Here is a tiny trained network, its code and every weight. The questions are about switching its units off for an input and a class, where a switched-off unit gives its printed mean instead of its output.

import numpy as np


def w(rows, s, z=0):
    codes = np.array(rows[::2]) - 128.0
    scale = np.full(codes.shape[1], s)
    scale[-1] = z or s
    return codes * scale


def norm(h):
    return h / np.sqrt((h * h).mean(-1, keepdims=True) + 1e-5)


def f(y):
    return y / 2 * (1 + np.tanh(0.7978845608 * (y + 0.044715 * y**3)))


def log_softmax(a):
    a = a - a.max(-1, keepdims=True)
    return a - np.log(np.exp(a).sum(-1, keepdims=True))


def net(x, mask):
    res = np.array(x, float).reshape(1, 4) / 4 @ E
    u = 0
    for l in range(3):
        y = f(norm(res) @ A[l][:, :-1].T + A[l][:, -1])
        res = res + np.where(mask[u : u + 7], y, B[l][:, -1]) @ B[l][:, :-1]
        u += 7
    return log_softmax(norm(res)[-1] @ U[:, :-1].T + U[:, -1])


A, B = {}, {}
E = w([
[48,8,205,171,78,246,123,195],'x0',
[101,106,170,180,42,143,112,168],'x1',
[179,119,76,160,160,107,127,127],'x2',
[146,88,100,133,184,179,45,133],'x3',
],0.0016)
A[0] = w([
[102,155,94,95,141,95,155,103,43],'L0N0',
[185,102,63,195,79,135,148,173,161],'L0N1',
[87,152,194,135,17,71,208,162,162],'L0N2',
[85,67,103,125,173,104,162,112,176],'L0N3',
[152,199,131,51,145,90,139,77,2],'L0N4',
[4,95,167,104,85,186,158,161,153],'L0N5',
[151,149,146,113,79,155,71,159,60],'L0N6',
],0.0023,0.00096)
B[0] = w([
[111,164,105,141,129,176,88,98,120],'L0N0',
[12,151,132,190,85,125,104,148,160],'L0N1',
[115,82,168,110,141,251,116,145,251],'L0N2',
[178,167,166,139,93,129,94,164,153],'L0N3',
[173,170,43,80,165,146,124,62,153],'L0N4',
[201,45,181,120,80,117,211,93,240],'L0N5',
[113,118,63,178,115,73,157,120,113],'L0N6',
],0.002,0.0014)
A[1] = w([
[156,45,94,102,161,175,65,143,201],'L1N0',
[108,90,195,90,127,152,157,129,178],'L1N1',
[165,255,85,30,172,117,137,50,63],'L1N2',
[135,120,132,117,195,185,75,124,195],'L1N3',
[151,105,141,132,110,127,83,123,91],'L1N4',
[108,148,149,146,76,97,47,131,60],'L1N5',
[161,201,108,24,168,104,141,24,2],'L1N6',
],0.0027,0.00097)
B[1] = w([
[183,231,143,74,168,125,211,119,185],'L1N0',
[204,182,176,80,88,186,156,144,183],'L1N1',
[42,54,93,43,135,47,89,3,249],'L1N2',
[185,174,149,88,111,148,219,125,164],'L1N3',
[108,122,108,110,154,85,194,159,126],'L1N4',
[114,160,102,190,183,133,115,172,116],'L1N5',
[37,62,33,61,136,39,65,99,206],'L1N6',
],0.0022)
A[2] = w([
[121,178,118,138,109,46,113,42,129],'L2N0',
[46,52,171,145,86,107,83,115,167],'L2N1',
[176,144,126,128,181,143,125,86,106],'L2N2',
[127,104,159,199,98,142,82,153,116],'L2N3',
[143,32,165,159,152,185,85,181,58],'L2N4',
[136,199,85,152,88,85,130,61,143],'L2N5',
[237,157,64,126,251,147,104,140,253],'L2N6',
],0.003,0.00056)
B[2] = w([
[118,3,167,77,118,182,111,91,235],'L2N0',
[203,155,128,49,216,155,171,82,196],'L2N1',
[104,70,161,142,60,81,149,131,138],'L2N2',
[172,183,68,81,251,71,120,121,177],'L2N3',
[62,175,117,68,88,51,137,40,245],'L2N4',
[115,106,157,124,152,204,195,125,181],'L2N5',
[78,103,238,115,8,198,203,151,231],'L2N6',
],0.0023,0.0012)
U = w([
[82,68,30,33,163,44,81,7,149],'0',
[153,103,254,115,65,224,192,169,239],'1',
[164,199,73,211,179,87,88,195,1],'2',
],0.0061,0.0018)

Each question gives the input, the list of numbers given to net, and the class t.
The units are the neurons (one row each of A and B). Each row of codes is followed by its name. A weight is (code - 128) times the scale printed after its matrix; where a second scale follows, it is the last column's (A, B and U).
mask holds one flag per neuron, layer by layer. A switched-off neuron (its flag False) gives its mean, the last column of its row in B, instead of its output. The means were averaged over made-up inputs and are rounded, as every weight is.
A unit's drop is (log p(t) with every unit on - log p(t) with that unit switched off) / (log p(t) with every unit on - log p(t) with every unit switched off).
The circuit of an input: a set's keep is (log p(t) with only the set's units on - log p(t) with every unit switched off) / (log p(t) with every unit on - log p(t) with every unit switched off). Starting from the 12 units with the biggest drops (on a tie, the unit counted first), units are removed one at a time, each time the one whose removal leaves the highest keep (on an exact tie, the one counted first), for as long as the keep stays at least 0.8.
units of the circuit, in order: the units of the circuit, biggest drop first
k most important neurons: the k neurons with the biggest drops, biggest first
top k neurons in layer l: the k neurons of layer l with the biggest drops, biggest first
drop of u: that unit's drop, to one decimal
input [-4,5,5,4], class 1: units of the circuit, in order : (L2N6)
input [-2,4,8,2], class 2: top 4 neurons in layer 0 : (L0N1, L0N2, L0N4, L0N5)
input [3,-2,6,0], class 1: 2 most important neurons : (L1N0, L2N6)
input [-3,4,5,3], class 1: top 2 neurons in layer 1 : (L1N6, L1N2)
input [-3,3,6,4], class 1: 2 most important neurons : (L2N6, L1N6)
input [-3,7,2,-5], class 2: top 2 neurons in layer 2 : (L2N6, L2N3)
input [-3,6,7,0], class 2: 2 most important neurons : (L1N2, L0N1)
input [3,8,4,6], class 2: top 3 neurons in layer 2 : (L2N3, L2N6, L2N0)
input [1,6,6,1], class 2: drop of L1N2 : 0.2
input [-4,6,4,7], class 1: drop of L2N6 : 0.9
input [3,-6,3,6], class 1: drop of L2N6 : 0.1
input [-2,6,0,7], class 2: top 2 neurons in layer 2 : (L2N3, L2N0)
